Below is a small trained network, with its code and all its weights. Each question gives an input and a class and asks what happens when units are switched off, that is, made to give their printed mean instead of their output.

import numpy as np


def w(rows, s, z=0):
    codes = np.array(rows[::2]) - 128.0
    scale = np.full(codes.shape[1], s)
    scale[-1] = z or s
    return codes * scale


def f(y):
    return y / 2 * (1 + np.tanh(0.7978845608 * (y + 0.044715 * y**3)))


def log_softmax(a):
    a = a - a.max(-1, keepdims=True)
    return a - np.log(np.exp(a).sum(-1, keepdims=True))


def net(x, mask):
    res = np.array(x, float).reshape(1, 7) / 4 @ E
    y = f(res @ A[0][:, :-1].T + A[0][:, -1])
    res = res + np.where(mask, y, B[0][:, -1]) @ B[0][:, :-1]
    return log_softmax(res[-1] @ U[:, :-1].T + U[:, -1])


A, B = {}, {}
E = w([
[159,66,246],'x0',
[2,116,180],'x1',
[126,126,129],'x2',
[129,128,128],'x3',
[144,240,193],'x4',
[126,130,130],'x5',
[127,124,128],'x6',
],0.0082)
A[0] = w([
[95,176,60,84],'neuron 1',
[153,217,183,169],'neuron 2',
[254,188,130,132],'neuron 3',
[165,61,212,35],'neuron 4',
[138,250,183,2],'neuron 5',
[106,156,80,63],'neuron 6',
[162,88,187,50],'neuron 7',
[83,144,42,102],'neuron 8',
[93,175,47,56],'neuron 9',
[236,89,70,114],'neuron 10',
[221,133,104,36],'neuron 11',
[19,134,155,12],'neuron 12',
[186,92,86,68],'neuron 13',
[113,41,78,62],'neuron 14',
[99,153,87,42],'neuron 15',
[125,105,120,3],'neuron 16',
[150,249,168,1],'neuron 17',
[209,141,112,59],'neuron 18',
[100,161,50,83],'neuron 19',
[71,141,115,183],'neuron 20',
[132,48,75,68],'neuron 21',
[130,123,179,56],'neuron 22',
[102,158,90,33],'neuron 23',
[29,160,152,116],'neuron 24',
[131,91,182,159],'neuron 25',
[166,117,110,100],'neuron 26',
[217,152,115,108],'neuron 27',
[61,119,142,42],'neuron 28',
[140,190,160,24],'neuron 29',
[189,65,197,195],'neuron 30',
[145,129,187,207],'neuron 31',
[133,210,159,135],'neuron 32',
],0.01,0.0064)
B[0] = w([
[165,167,142,168],'neuron 1',
[126,53,83,223],'neuron 2',
[43,128,149,234],'neuron 3',
[187,187,130,183],'neuron 4',
[182,38,147,175],'neuron 5',
[165,145,143,135],'neuron 6',
[177,168,151,152],'neuron 7',
[196,161,127,182],'neuron 8',
[176,157,173,169],'neuron 9',
[58,133,154,222],'neuron 10',
[99,129,189,161],'neuron 11',
[101,130,170,169],'neuron 12',
[90,85,156,155],'neuron 13',
[207,2,136,165],'neuron 14',
[184,143,173,125],'neuron 15',
[211,88,219,105],'neuron 16',
[197,64,124,169],'neuron 17',
[75,145,192,157],'neuron 18',
[189,187,147,170],'neuron 19',
[105,134,110,185],'neuron 20',
[136,66,131,163],'neuron 21',
[144,132,138,133],'neuron 22',
[196,140,185,123],'neuron 23',
[60,135,145,200],'neuron 24',
[167,173,100,196],'neuron 25',
[109,107,141,135],'neuron 26',
[65,150,166,184],'neuron 27',
[118,112,254,139],'neuron 28',
[188,52,155,131],'neuron 29',
[152,190,78,254],'neuron 30',
[131,160,88,219],'neuron 31',
[166,52,80,185],'neuron 32',
],0.0093,0.0066)
U = w([
[164,2,118,86],'0',
[37,130,230,54],'1',
[95,129,48,255],'2',
[96,127,54,239],'3',
[192,196,126,7],'4',
],0.011,0.0076)

Each question gives the input, the list of numbers given to net, and the class t.
The units are the neurons (one row each of A and B). Each row of codes is followed by its name. A weight is (code - 128) times the scale printed after its matrix; where a second scale follows, it is the last column's (A, B and U).
mask holds one flag per neuron, in row order. A switched-off neuron (its flag False) gives its mean, the last column of its row in B, instead of its output. The means were averaged over made-up inputs and are rounded, as every weight is.
A unit's drop is (log p(t) with every unit on - log p(t) with that unit switched off) / (log p(t) with every unit on - log p(t) with every unit switched off).
The circuit of an input: a set's keep is (log p(t) with only the set's units on - log p(t) with every unit switched off) / (log p(t) with every unit on - log p(t) with every unit switched off). Starting from the 12 units with the biggest drops (on a tie, the unit counted first), units are removed one at a time, each time the one whose removal leaves the highest keep (on an exact tie, the one counted first), for as long as the keep stays at least 0.8.
circuit, biggest first: the units of the circuit, biggest drop first
unit that matters most: the unit with the biggest drop
top k neurons: the k neurons with the biggest drops, biggest first
drop of u: that unit's drop, to one decimal
input [-7,-5,1,3,3,6,-5], class 4: circuit, biggest first => neuron 19; neuron 9
input [-7,8,7,-5,-3,-4,5], class 1: circuit, biggest first => neuron 28; neuron 12
input [-7,6,1,5,-2,-3,-3], class 4: top neuron => neuron 8
input [7,-2,3,2,-1,-1,-2], class 4: circuit, biggest first => neuron 4; neuron 30
input [-7,8,-3,-5,-3,-1,0], class 1: circuit, biggest first => neuron 28; neuron 12
input [-1,-2,-4,-2,-6,8,-6], class 0: top 2 neurons => neuron 14; neuron 21
input [2,-4,-7,0,1,-6,-4], class 1: top 2 neurons => neuron 3; neuron 27
input [7,2,-7,-3,7,-4,3], class 0: top 2 neurons => neuron 2; neuron 5
input [-8,-5,5,-4,-5,-6,-1], class 4: top 3 neurons => neuron 19; neuron 8; neuron 9
input [3,-6,-1,6,4,3,-1], class 1: top 4 neurons => neuron 3; neuron 27; neuron 18; neuron 11
input [5,1,5,8,5,-1,-8], class 2: drop of neuron 2 => 0.1
input [-5,1,-8,1,-3,4,3], class 4: drop of neuron 8 => 0.2
input [3,-8,-1,7,8,-2,3], class 0: drop of neuron 17 => 0.6
input [-5,-3,3,-1,0,3,-1], class 4: unit that matters most => neuron 19
input [-1,0,3,-2,-8,4,-7], class 0: drop of neuron 14 => 0.4
